Below are the code and all the weights of a small trained network. Each question names an input and a class and asks about switching units off, where a switched-off unit gives its printed mean instead of its output.

import numpy as np


def w(rows, s, z=0):
    codes = np.array(rows[::2]) - 128.0
    scale = np.full(codes.shape[1], s)
    scale[-1] = z or s
    return codes * scale


def norm(h):
    return h / np.sqrt((h * h).mean(-1, keepdims=True) + 1e-5)


def f(y):
    return y / 2 * (1 + np.tanh(0.7978845608 * (y + 0.044715 * y**3)))


def log_softmax(a):
    a = a - a.max(-1, keepdims=True)
    return a - np.log(np.exp(a).sum(-1, keepdims=True))


def net(x, mask):
    res = np.array(x, float).reshape(1, 8) / 4 @ E
    u = 0
    for l in range(2):
        y = f(norm(res) @ A[l][:, :-1].T + A[l][:, -1])
        res = res + np.where(mask[u : u + 12], y, B[l][:, -1]) @ B[l][:, :-1]
        u += 12
    return log_softmax(norm(res)[-1] @ U[:, :-1].T + U[:, -1])


A, B = {}, {}
E = w([
[162,253,164,137],'x0',
[128,127,131,131],'x1',
[118,112,199,37],'x2',
[128,129,130,128],'x3',
[224,104,166,117],'x4',
[130,128,129,126],'x5',
[127,128,125,128],'x6',
[128,127,130,127],'x7',
],0.0068)
A[0] = w([
[135,114,118,138,87],'0.n1',
[146,124,88,195,253],'0.n2',
[165,152,119,143,59],'0.n3',
[148,150,127,151,80],'0.n4',
[144,141,121,112,74],'0.n5',
[151,90,122,135,153],'0.n6',
[130,143,135,78,128],'0.n7',
[129,104,155,95,171],'0.n8',
[132,146,153,100,107],'0.n9',
[253,88,156,145,218],'0.n10',
[153,222,152,120,216],'0.n11',
[161,196,137,179,120],'0.n12',
],0.015,0.0039)
B[0] = w([
[148,153,107,108,126],'0.n1',
[84,96,11,55,223],'0.n2',
[155,29,156,180,138],'0.n3',
[141,72,135,140,136],'0.n4',
[151,137,143,110,121],'0.n5',
[101,166,53,98,159],'0.n6',
[85,145,193,101,148],'0.n7',
[51,120,133,145,167],'0.n8',
[83,179,162,98,144],'0.n9',
[247,69,90,41,254],'0.n10',
[166,238,149,228,237],'0.n11',
[70,34,147,216,201],'0.n12',
],0.014,0.0083)
A[1] = w([
[172,147,175,130,32],'1.n1',
[152,88,62,201,103],'1.n2',
[125,111,145,33,39],'1.n3',
[70,63,153,153,139],'1.n4',
[72,42,207,204,85],'1.n5',
[193,129,163,196,72],'1.n6',
[183,117,241,107,3],'1.n7',
[248,73,179,104,41],'1.n8',
[183,21,152,133,204],'1.n9',
[183,134,155,200,82],'1.n10',
[113,11,168,123,95],'1.n11',
[121,102,134,138,87],'1.n12',
],0.013,0.0052)
B[1] = w([
[174,177,118,135,131],'1.n1',
[149,123,167,206,227],'1.n2',
[124,77,187,112,173],'1.n3',
[138,187,96,80,167],'1.n4',
[105,160,67,80,170],'1.n5',
[137,110,113,60,188],'1.n6',
[253,158,73,99,148],'1.n7',
[23,171,76,204,222],'1.n8',
[153,125,217,99,253],'1.n9',
[104,79,120,90,190],'1.n10',
[105,163,166,117,164],'1.n11',
[125,149,110,134,115],'1.n12',
],0.025,0.0055)
U = w([
[65,83,16,131,161],'0',
[182,21,81,53,6],'1',
[39,192,108,35,98],'2',
[119,98,238,54,236],'3',
[89,148,93,251,191],'4',
[187,54,189,211,116],'5',
[85,236,211,175,59],'6',
[224,201,144,115,170],'7',
],0.015,0.0013)

Each question gives the input, the list of numbers given to net, and the class t.
The units are the neurons (one row each of A and B). Each row of codes is followed by its name. A weight is (code - 128) times the scale printed after its matrix; where a second scale follows, it is the last column's (A, B and U).
mask holds one flag per neuron, layer by layer. A switched-off neuron (its flag False) gives its mean, the last column of its row in B, instead of its output. The means were averaged over made-up inputs and are rounded, as every weight is.
A unit's drop is (log p(t) with every unit on - log p(t) with that unit switched off) / (log p(t) with every unit on - log p(t) with every unit switched off).
The circuit of an input: a set's keep is (log p(t) with only the set's units on - log p(t) with every unit switched off) / (log p(t) with every unit on - log p(t) with every unit switched off). Starting from the 12 units with the biggest drops (on a tie, the unit counted first), units are removed one at a time, each time the one whose removal leaves the highest keep (on an exact tie, the one counted first), for as long as the keep stays at least 0.8.
circuit, biggest first: the units of the circuit, biggest drop first
top k neurons: the k neurons with the biggest drops, biggest first
top k neurons in layer l: the k neurons of layer l with the biggest drops, biggest first
input [7,-7,0,7,-3,2,8,3], class 4: circuit, biggest first -> (0.n12)
input [4,0,4,8,0,-3,-6,8], class 6: top 3 neurons in layer 0 -> (0.n10 0.n11 0.n9)
input [3,-4,-1,-4,-4,0,-7,6], class 4: top 4 neurons -> (0.n10 0.n11 1.n2 1.n9)
input [4,7,-2,-4,-1,1,-8,5], class 4: top 3 neurons -> (0.n11 0.n10 1.n2)
input [3,6,5,-5,1,5,7,8], class 7: circuit, biggest first -> (0.n2 1.n7)
input [-2,-1,7,0,-3,0,-7,2], class 2: circuit, biggest first -> (0.n10 1.n4)
input [-1,2,-6,6,3,0,3,2], class 1: top 2 neurons -> (0.n2 0.n11)
input [1,5,-1,3,2,6,7,6], class 5: top 2 neurons in layer 1 -> (1.n9 1.n8)
input [4,-8,3,2,-8,-6,5,7], class 6: top 2 neurons in layer 0 -> (0.n10 0.n2)
input [-7,-6,2,-5,6,-3,-8,2], class 3: top 2 neurons -> (1.n9 0.n2)
input [2,-4,0,-7,6,8,-5,2], class 5: top 3 neurons in layer 1 -> (1.n9 1.n8 1.n4)
input [2,8,5,-5,5,-6,-4,-6], class 7: top 2 neurons in layer 1 -> (1.n7 1.n8)
input [-8,4,3,-4,1,6,4,-5], class 3: top 3 neurons -> (0.n11 0.n12 0.n2)
input [-5,-7,5,1,6,-6,-4,0], class 3: top 2 neurons -> (0.n11 1.n9)
input [-1,-5,1,-5,8,5,6,4], class 3: circuit, biggest first -> (1.n9)
input [5,-8,0,-2,-5,-5,8,-6], class 4: circuit, biggest first -> (0.n11 1.n9)
input [7,-3,4,-7,-8,-5,3,8], class 6: top 2 neurons -> (0.n10 0.n11)
input [-1,-8,2,-1,3,-1,-4,-7], class 3: top 3 neurons in layer 1 -> (1.n9 1.n3 1.n8)
input [1,-2,6,-7,-2,-5,5,3], class 6: top 3 neurons -> (0.n10 0.n12 0.n2)
input [7,-3,-7,3,4,-6,-6,5], class 5: top neuron -> (1.n2)
input [1,-5,-3,-2,-4,-2,0,5], class 4: circuit, biggest first -> (0.n10 1.n2)
